Below are the code and all the weights of a small trained network. Each question names an input and a class and asks about switching units off, where a switched-off unit gives its printed mean instead of its output.

import numpy as np


def w(rows, s, z=0):
    codes = np.array(rows[::2]) - 128.0
    scale = np.full(codes.shape[1], s)
    scale[-1] = z or s
    return codes * scale


def f(y):
    return np.maximum(y, 0)


def log_softmax(a):
    a = a - a.max(-1, keepdims=True)
    return a - np.log(np.exp(a).sum(-1, keepdims=True))


def net(x, mask):
    res = np.array(x, float).reshape(1, 3) / 4 @ E
    y = f(res @ A[0][:, :-1].T + A[0][:, -1])
    res = res + np.where(mask, y, B[0][:, -1]) @ B[0][:, :-1]
    return log_softmax(res[-1] @ U[:, :-1].T + U[:, -1])


A, B = {}, {}
E = w([
[230,170,136],'x0',
[117,247,1],'x1',
[166,153,137],'x2',
],0.0084)
A[0] = w([
[137,112,174,255],'N1',
[172,129,145,24],'N2',
[125,94,195,6],'N3',
[102,183,90,48],'N4',
[139,220,124,49],'N5',
[43,135,136,87],'N6',
[21,140,145,106],'N7',
[95,153,43,6],'N8',
[103,4,149,76],'N9',
[146,93,198,69],'N10',
[163,182,154,138],'N11',
[75,107,194,255],'N12',
[157,108,212,34],'N13',
[16,109,131,244],'N14',
],0.014,0.0066)
B[0] = w([
[165,215,102,218],'N1',
[118,188,32,135],'N2',
[100,64,10,171],'N3',
[109,96,21,165],'N4',
[86,121,1,165],'N5',
[194,171,67,168],'N6',
[197,162,51,185],'N7',
[25,75,51,171],'N8',
[56,135,29,226],'N9',
[42,138,35,189],'N10',
[173,139,33,162],'N11',
[144,225,72,243],'N12',
[91,104,16,181],'N13',
[181,206,96,245],'N14',
],0.009,0.012)
U = w([
[30,52,84,66],'0',
[162,119,110,215],'1',
[120,118,115,242],'2',
[115,149,156,198],'3',
[132,43,245,1],'4',
[108,25,244,1],'5',
],0.012,0.0085)

Each question gives the input, the list of numbers given to net, and the class t.
The units are the neurons (one row each of A and B). Each row of codes is followed by its name. A weight is (code - 128) times the scale printed after its matrix; where a second scale follows, it is the last column's (A, B and U).
mask holds one flag per neuron, in row order. A switched-off neuron (its flag False) gives its mean, the last column of its row in B, instead of its output. The means were averaged over made-up inputs and are rounded, as every weight is.
A unit's drop is (log p(t) with every unit on - log p(t) with that unit switched off) / (log p(t) with every unit on - log p(t) with every unit switched off).
The circuit of an input: a set's keep is (log p(t) with only the set's units on - log p(t) with every unit switched off) / (log p(t) with every unit on - log p(t) with every unit switched off). Starting from the 12 units with the biggest drops (on a tie, the unit counted first), units are removed one at a time, each time the one whose removal leaves the highest keep (on an exact tie, the one counted first), for as long as the keep stays at least 0.8.
units of the circuit, in order: the units of the circuit, biggest drop first
top k neurons: the k neurons with the biggest drops, biggest first
drop of u: that unit's drop, to one decimal
input [-4,5,5], class 0: units of the circuit, in order => (N8)
input [-8,5,-5], class 1: units of the circuit, in order => (N14; N7)
input [3,4,-4], class 0: units of the circuit, in order => (N14; N1)
input [4,-5,2], class 0: top 4 neurons => (N14; N10; N13; N7)
input [-7,-2,-8], class 2: top 2 neurons => (N9; N11)
input [-2,-7,4], class 0: top 2 neurons => (N9; N10)
input [0,-6,0], class 0: top 2 neurons => (N9; N10)
input [-1,-7,4], class 0: drop of N3 => 0.1
input [-7,-4,1], class 1: drop of N12 => 0.1
input [-8,-3,2], class 1: drop of N11 => 0.0
input [4,5,-3], class 0: drop of N5 => 0.2
